Here is a tiny trained network, its code and every weight. The questions are about switching its units off for an input and a target symbol, where a switched-off unit gives its printed mean instead of its output.

import numpy as np


def w(rows, s, z=0):
    codes = np.array(rows[::2]) - 128.0
    scale = np.full(codes.shape[1], s)
    scale[-1] = z or s
    return codes * scale


def norm(h):
    return h / np.sqrt((h * h).mean(-1, keepdims=True) + 1e-5)


def f(y):
    return np.maximum(y, 0)


def softmax(a):
    e = np.exp(a - a.max(-1, keepdims=True))
    return e / e.sum(-1, keepdims=True)


def log_softmax(a):
    a = a - a.max(-1, keepdims=True)
    return a - np.log(np.exp(a).sum(-1, keepdims=True))


def net(x, mask):
    ids = ['ΛΠΣδεμφ'.index(c) for c in x.split()]
    T = len(ids)
    res = E[ids] + P[:T]
    u = 0
    for l in range(2):
        r = norm(res)
        for j in range(2):
            rows = slice(2 * j, 2 * j + 2)
            q, k, v = (r @ M[l][rows].T for M in (Q, K, V))
            z = softmax(np.where(np.tri(T) > 0, q @ k.T / 2**0.5, -1e9)) @ v
            o = O[l][rows]
            res = res + np.where(mask[u + j], z, o[:, -1]) @ o[:, :-1]
        u += 2
        y = f(norm(res) @ A[l][:, :-1].T + A[l][:, -1])
        res = res + np.where(mask[u : u + 4], y, B[l][:, -1]) @ B[l][:, :-1]
        u += 4
    return log_softmax(norm(res)[-1] @ U[:, :-1].T + U[:, -1])


Q, K, V, O, A, B = {}, {}, {}, {}, {}, {}
E = w([
[69,76,124,251],'Λ',
[184,126,82,136],'Π',
[132,132,169,60],'Σ',
[88,214,73,137],'δ',
[109,125,197,129],'ε',
[89,171,79,129],'μ',
[145,88,76,79],'φ',
],0.017)
P = w([
[50,231,138,2],'0',
[113,94,143,157],'1',
[111,96,149,156],'2',
[106,100,137,158],'3',
[105,110,122,154],'4',
[111,115,130,138],'5',
[118,111,140,140],'6',
[104,104,129,155],'7',
[105,102,132,153],'8',
],0.0096)
Q[0] = w([
[55,198,152,47],'L0H0',
[191,57,98,165],'L0H0',
[113,113,205,220],'L0H1',
[253,62,118,234],'L0H1',
],0.041)
K[0] = w([
[4,156,155,65],'L0H0',
[204,51,94,146],'L0H0',
[105,138,221,210],'L0H1',
[185,24,95,253],'L0H1',
],0.038)
V[0] = w([
[96,144,189,161],'L0H0',
[111,45,122,183],'L0H0',
[120,6,2,28],'L0H1',
[201,199,32,212],'L0H1',
],0.03)
O[0] = w([
[97,126,165,157,106],'L0H0',
[108,115,88,189,78],'L0H0',
[152,4,78,114,150],'L0H1',
[203,183,81,176,7],'L0H1',
],0.03,0.015)
A[0] = w([
[230,118,162,176,208],'L0N0',
[142,202,120,254,5],'L0N1',
[154,29,145,203,157],'L0N2',
[127,105,151,29,92],'L0N3',
],0.034,0.0029)
B[0] = w([
[51,183,161,169,175],'L0N0',
[63,4,147,182,225],'L0N1',
[8,172,82,90,209],'L0N2',
[140,142,40,173,254],'L0N3',
],0.033,0.018)
Q[1] = w([
[183,45,99,56],'L1H0',
[47,79,152,253],'L1H0',
[163,132,38,242],'L1H1',
[134,32,176,159],'L1H1',
],0.035)
K[1] = w([
[243,82,57,5],'L1H0',
[33,85,214,233],'L1H0',
[205,54,130,238],'L1H1',
[54,69,115,156],'L1H1',
],0.029)
V[1] = w([
[145,133,91,97],'L1H0',
[171,170,161,171],'L1H0',
[251,76,166,170],'L1H1',
[144,158,81,191],'L1H1',
],0.031)
O[1] = w([
[169,129,119,101,106],'L1H0',
[95,184,106,117,61],'L1H0',
[3,149,138,92,4],'L1H1',
[139,162,80,89,123],'L1H1',
],0.024)
A[1] = w([
[121,80,171,145,4],'L1N0',
[174,197,151,96,94],'L1N1',
[127,199,253,88,88],'L1N2',
[128,137,204,167,140],'L1N3',
],0.052,0.0032)
B[1] = w([
[112,158,152,213,197],'L1N0',
[73,96,115,238,177],'L1N1',
[193,187,255,5,254],'L1N2',
[99,77,102,61,215],'L1N3',
],0.04,0.029)
U = w([
[31,82,173,164,87],'Λ',
[171,183,60,121,186],'Π',
[11,185,90,63,78],'Σ',
[224,75,155,156,65],'δ',
[139,159,156,46,253],'ε',
[143,213,161,187,88],'μ',
[111,27,82,26,81],'φ',
],0.011,0.006)

Each question gives the input, a string of symbols that net reads in full, and the target symbol t.
The units are the heads (2 rows each of Q, K, V and O) and the neurons (one row each of A and B). Each row of codes is followed by its name. A weight is (code - 128) times the scale printed after its matrix; where a second scale follows, it is the last column's (O, A, B and U).
mask holds one flag per unit, layer by layer, with each layer's heads first. A switched-off unit (its flag False) gives its mean, the last column of its rows in O or B, instead of its output. The means were averaged over made-up inputs and are rounded, as every weight is.
A unit's drop is (log p(t) with every unit on - log p(t) with that unit switched off) / (log p(t) with every unit on - log p(t) with every unit switched off).
The circuit of an input: a set's keep is (log p(t) with only the set's units on - log p(t) with every unit switched off) / (log p(t) with every unit on - log p(t) with every unit switched off). Starting from all 12 units, units are removed one at a time, each time the one whose removal leaves the highest keep (on an exact tie, the one counted first), for as long as the keep stays at least 0.8.
units of the circuit, in order: the units of the circuit, biggest drop first
most important unit: the unit with the biggest drop
top k neurons: the k neurons with the biggest drops, biggest first
k most important neurons of layer l: the k neurons of layer l with the biggest drops, biggest first
which heads matter: for each layer, one digit per head in row order, 1 if its drop is at least 0.15 and else 0, layers parted by /
drop when u is switched off: that unit's drop, to one decimal
input Π μ Σ Σ Σ, target Σ: which heads matter => 11 / 01
input Σ ε ε μ φ μ Π ε μ, target δ: 2 most important neurons of layer 1 => L1N2; L1N3
input Π μ Λ Λ Σ Λ Λ ε μ, target Σ: units of the circuit, in order => L0H1; L0H0; L0N2; L1H1
input Π ε φ Σ, target Σ: units of the circuit, in order => L0H1; L0H0; L0N2; L1H1
input Σ Λ μ, target δ: top 3 neurons => L0N3; L0N1; L1N2
input Π Π ε Λ φ, target φ: top neuron => L0N2
input Λ φ δ μ, target Λ: which heads matter => 01 / 00
input δ ε μ Σ Λ ε ε μ, target μ: units of the circuit, in order => L0H1; L0H0; L1N1; L0N1
input Λ δ δ, target Λ: top 2 neurons => L0N1; L0N3
input Λ δ ε ε δ Σ δ, target Λ: which heads matter => 11 / 00
input Σ δ Σ, target δ: which heads matter => 01 / 00
input μ δ δ Λ Π φ Σ, target Π: top 3 neurons => L0N3; L1N2; L0N1
input Σ Σ Σ φ δ, target δ: 3 most important neurons of layer 0 => L0N3; L0N1; L0N2
input Σ φ δ Σ, target δ: most important unit => L0H1
input Σ μ Σ ε Σ Λ δ, target δ: 2 most important neurons of layer 0 => L0N1; L0N3
input δ δ φ ε Σ Π, target Π: drop when L1N3 is switched off => 0.1
input δ δ Σ φ ε Π ε Σ, target μ: drop when L0H0 is switched off => 0.9
input μ Σ Σ μ, target Π: drop when L0H1 is switched off => 0.0
input Π Λ ε Λ ε Π φ ε δ, target Σ: drop when L0H1 is switched off => 1.3
input φ Λ Λ δ, target φ: units of the circuit, in order => L0H1
